Below is a small trained network, with its code and all its weights. Each question gives an input and a class and asks what happens when units are switched off, that is, made to give their printed mean instead of their output.

import numpy as np


def w(rows, s, z=0):
    codes = np.array(rows[::2]) - 128.0
    scale = np.full(codes.shape[1], s)
    scale[-1] = z or s
    return codes * scale


def norm(h):
    return h / np.sqrt((h * h).mean(-1, keepdims=True) + 1e-5)


def f(y):
    return y / 2 * (1 + np.tanh(0.7978845608 * (y + 0.044715 * y**3)))


def log_softmax(a):
    a = a - a.max(-1, keepdims=True)
    return a - np.log(np.exp(a).sum(-1, keepdims=True))


def net(x, mask):
    res = np.array(x, float).reshape(1, 7) / 4 @ E
    u = 0
    for l in range(2):
        y = f(norm(res) @ A[l][:, :-1].T + A[l][:, -1])
        res = res + np.where(mask[u : u + 10], y, B[l][:, -1]) @ B[l][:, :-1]
        u += 10
    return log_softmax(norm(res)[-1] @ U[:, :-1].T + U[:, -1])


A, B = {}, {}
E = w([
[212,189,6,154,83,45,95,166,240,123,224],'x0',
[137,68,63,185,141,167,117,111,83,71,130],'x1',
[120,106,107,145,86,141,105,21,143,116,199],'x2',
[57,192,123,218,119,66,80,219,65,155,116],'x3',
[28,179,111,114,204,42,80,93,220,137,105],'x4',
[147,117,182,131,253,60,236,183,41,50,119],'x5',
[150,27,247,136,87,111,162,157,109,41,216],'x6',
],0.0069)
A[0] = w([
[148,102,178,54,121,151,186,126,242,110,157,46],'0.n1',
[98,70,171,82,118,66,136,66,135,81,175,15],'0.n2',
[106,126,97,153,89,152,152,38,181,152,148,1],'0.n3',
[151,72,188,132,82,170,120,146,135,188,203,11],'0.n4',
[115,172,77,108,250,100,112,100,102,137,33,56],'0.n5',
[196,140,40,129,108,219,102,3,120,107,176,74],'0.n6',
[133,111,142,116,173,196,159,60,103,161,77,74],'0.n7',
[95,84,96,168,130,144,134,57,69,90,161,115],'0.n8',
[98,146,153,66,155,219,157,160,69,179,57,132],'0.n9',
[210,148,151,104,168,89,184,254,112,99,137,202],'0.n10',
],0.008,0.0034)
B[0] = w([
[114,108,194,193,74,208,136,164,40,146,139,186],'0.n1',
[67,201,217,110,191,107,179,215,178,206,195,161],'0.n2',
[159,131,149,66,54,147,80,134,140,93,107,159],'0.n3',
[106,136,53,64,231,148,111,138,192,108,116,165],'0.n4',
[104,192,87,161,172,224,182,19,149,140,94,190],'0.n5',
[166,81,214,82,35,41,100,2,176,179,122,212],'0.n6',
[134,58,232,136,80,106,210,73,172,130,159,182],'0.n7',
[172,142,150,139,137,200,187,228,84,153,146,165],'0.n8',
[196,95,204,172,22,132,117,92,100,98,110,226],'0.n9',
[209,166,205,198,83,164,167,240,111,153,119,254],'0.n10',
],0.007,0.0075)
A[1] = w([
[147,169,188,132,189,52,144,162,193,94,225,106],'1.n1',
[113,9,161,126,115,182,103,85,156,108,99,86],'1.n2',
[86,207,105,125,172,88,159,111,134,153,15,54],'1.n3',
[254,143,137,128,147,70,154,228,141,128,106,111],'1.n4',
[90,179,39,157,238,148,155,84,146,158,95,3],'1.n5',
[163,82,160,172,159,132,140,148,23,109,77,208],'1.n6',
[118,118,78,157,145,136,181,94,154,39,67,27],'1.n7',
[180,152,83,191,66,115,65,133,103,135,99,205],'1.n8',
[190,53,137,104,189,147,211,172,82,51,177,19],'1.n9',
[91,173,151,143,117,142,122,121,96,170,77,150],'1.n10',
],0.0093,0.0034)
B[1] = w([
[143,89,193,145,165,99,116,108,112,168,172,187],'1.n1',
[149,170,102,112,188,160,191,98,130,83,168,209],'1.n2',
[179,130,96,128,142,168,199,105,192,90,114,163],'1.n3',
[152,116,188,162,96,151,174,137,159,134,157,243],'1.n4',
[86,191,82,173,152,144,128,116,203,133,54,156],'1.n5',
[140,107,38,73,83,162,121,146,88,42,110,255],'1.n6',
[108,173,107,135,108,70,111,80,184,154,98,130],'1.n7',
[103,156,151,141,224,69,111,166,74,165,155,213],'1.n8',
[114,250,31,183,53,158,117,210,92,133,110,210],'1.n9',
[96,107,140,148,117,172,137,135,96,128,132,174],'1.n10',
],0.012,0.0085)
U = w([
[92,224,38,179,173,162,174,110,231,128,63,146],'0',
[27,143,81,159,185,99,72,211,48,168,111,75],'1',
[138,52,164,64,94,174,191,4,153,80,127,174],'2',
[131,166,25,64,108,39,21,81,189,157,167,58],'3',
[101,21,71,109,122,76,128,175,184,109,70,2],'4',
[139,128,198,173,141,66,138,156,148,210,222,177],'5',
[138,164,136,175,79,211,207,208,46,82,122,169],'6',
],0.015,0.0066)

Each question gives the input, the list of numbers given to net, and the class t.
The units are the neurons (one row each of A and B). Each row of codes is followed by its name. A weight is (code - 128) times the scale printed after its matrix; where a second scale follows, it is the last column's (A, B and U).
mask holds one flag per neuron, layer by layer. A switched-off neuron (its flag False) gives its mean, the last column of its row in B, instead of its output. The means were averaged over made-up inputs and are rounded, as every weight is.
A unit's drop is (log p(t) with every unit on - log p(t) with that unit switched off) / (log p(t) with every unit on - log p(t) with every unit switched off).
The circuit of an input: a set's keep is (log p(t) with only the set's units on - log p(t) with every unit switched off) / (log p(t) with every unit on - log p(t) with every unit switched off). Starting from the 12 units with the biggest drops (on a tie, the unit counted first), units are removed one at a time, each time the one whose removal leaves the highest keep (on an exact tie, the one counted first), for as long as the keep stays at least 0.8.
circuit, biggest first: the units of the circuit, biggest drop first
most important unit: the unit with the biggest drop
k most important neurons: the k neurons with the biggest drops, biggest first
top k neurons in layer l: the k neurons of layer l with the biggest drops, biggest first
drop of u: that unit's drop, to one decimal
input [5,-1,6,-4,-3,8,-5], class 5: most important unit -> 0.n6
input [-3,2,7,8,8,6,3], class 0: top 3 neurons in layer 0 -> 0.n5, 0.n9, 0.n10
input [-3,1,-4,6,6,-6,2], class 0: 2 most important neurons -> 1.n3, 0.n10
input [-6,-7,5,5,-5,-8,2], class 2: circuit, biggest first -> 1.n9, 0.n10
input [1,7,4,5,0,-8,0], class 3: circuit, biggest first -> 0.n6, 1.n4
input [-1,6,1,7,-4,0,-2], class 1: 2 most important neurons -> 1.n8, 0.n10
input [7,-8,4,0,-2,-8,8], class 3: circuit, biggest first -> 0.n10, 1.n4
input [-2,3,7,5,-4,-4,-4], class 5: 3 most important neurons -> 0.n6, 1.n8, 1.n6
input [-2,-4,-6,-2,-1,-2,-7], class 0: 4 most important neurons -> 0.n5, 0.n6, 0.n10, 0.n1
input [6,1,8,7,-2,3,-6], class 1: 2 most important neurons -> 1.n8, 0.n10
input [-1,-1,0,3,-3,-6,2], class 3: 2 most important neurons -> 0.n4, 0.n10
input [-8,-4,7,2,4,1,3], class 2: top 3 neurons in layer 1 -> 1.n8, 1.n9, 1.n4
input [0,-3,-6,-3,8,-4,4], class 5: 2 most important neurons -> 1.n6, 1.n9
input [1,3,3,-8,7,1,8], class 5: most important unit -> 0.n2
input [-8,3,-2,-7,-5,-5,2], class 2: top 2 neurons in layer 0 -> 0.n6, 0.n10
input [-4,-1,6,7,1,-1,4], class 1: top 4 neurons in layer 0 -> 0.n10, 0.n9, 0.n2, 0.n1
input [-3,-1,-3,-7,4,-3,6], class 6: top 2 neurons in layer 0 -> 0.n1, 0.n6
input [4,2,4,-7,6,0,-4], class 2: 2 most important neurons -> 0.n6, 1.n9
input [0,2,-2,-3,7,1,2], class 0: 2 most important neurons -> 0.n5, 1.n5
input [-1,-4,0,3,-3,-5,7], class 5: most important unit -> 1.n6
input [-4,2,-7,-1,8,-1,1], class 0: drop of 0.n5 -> 0.5
input [-3,2,-8,4,1,-7,4], class 1: drop of 0.n8 -> 0.1
input [3,-5,-2,3,1,3,-6], class 0: drop of 1.n5 -> 0.0
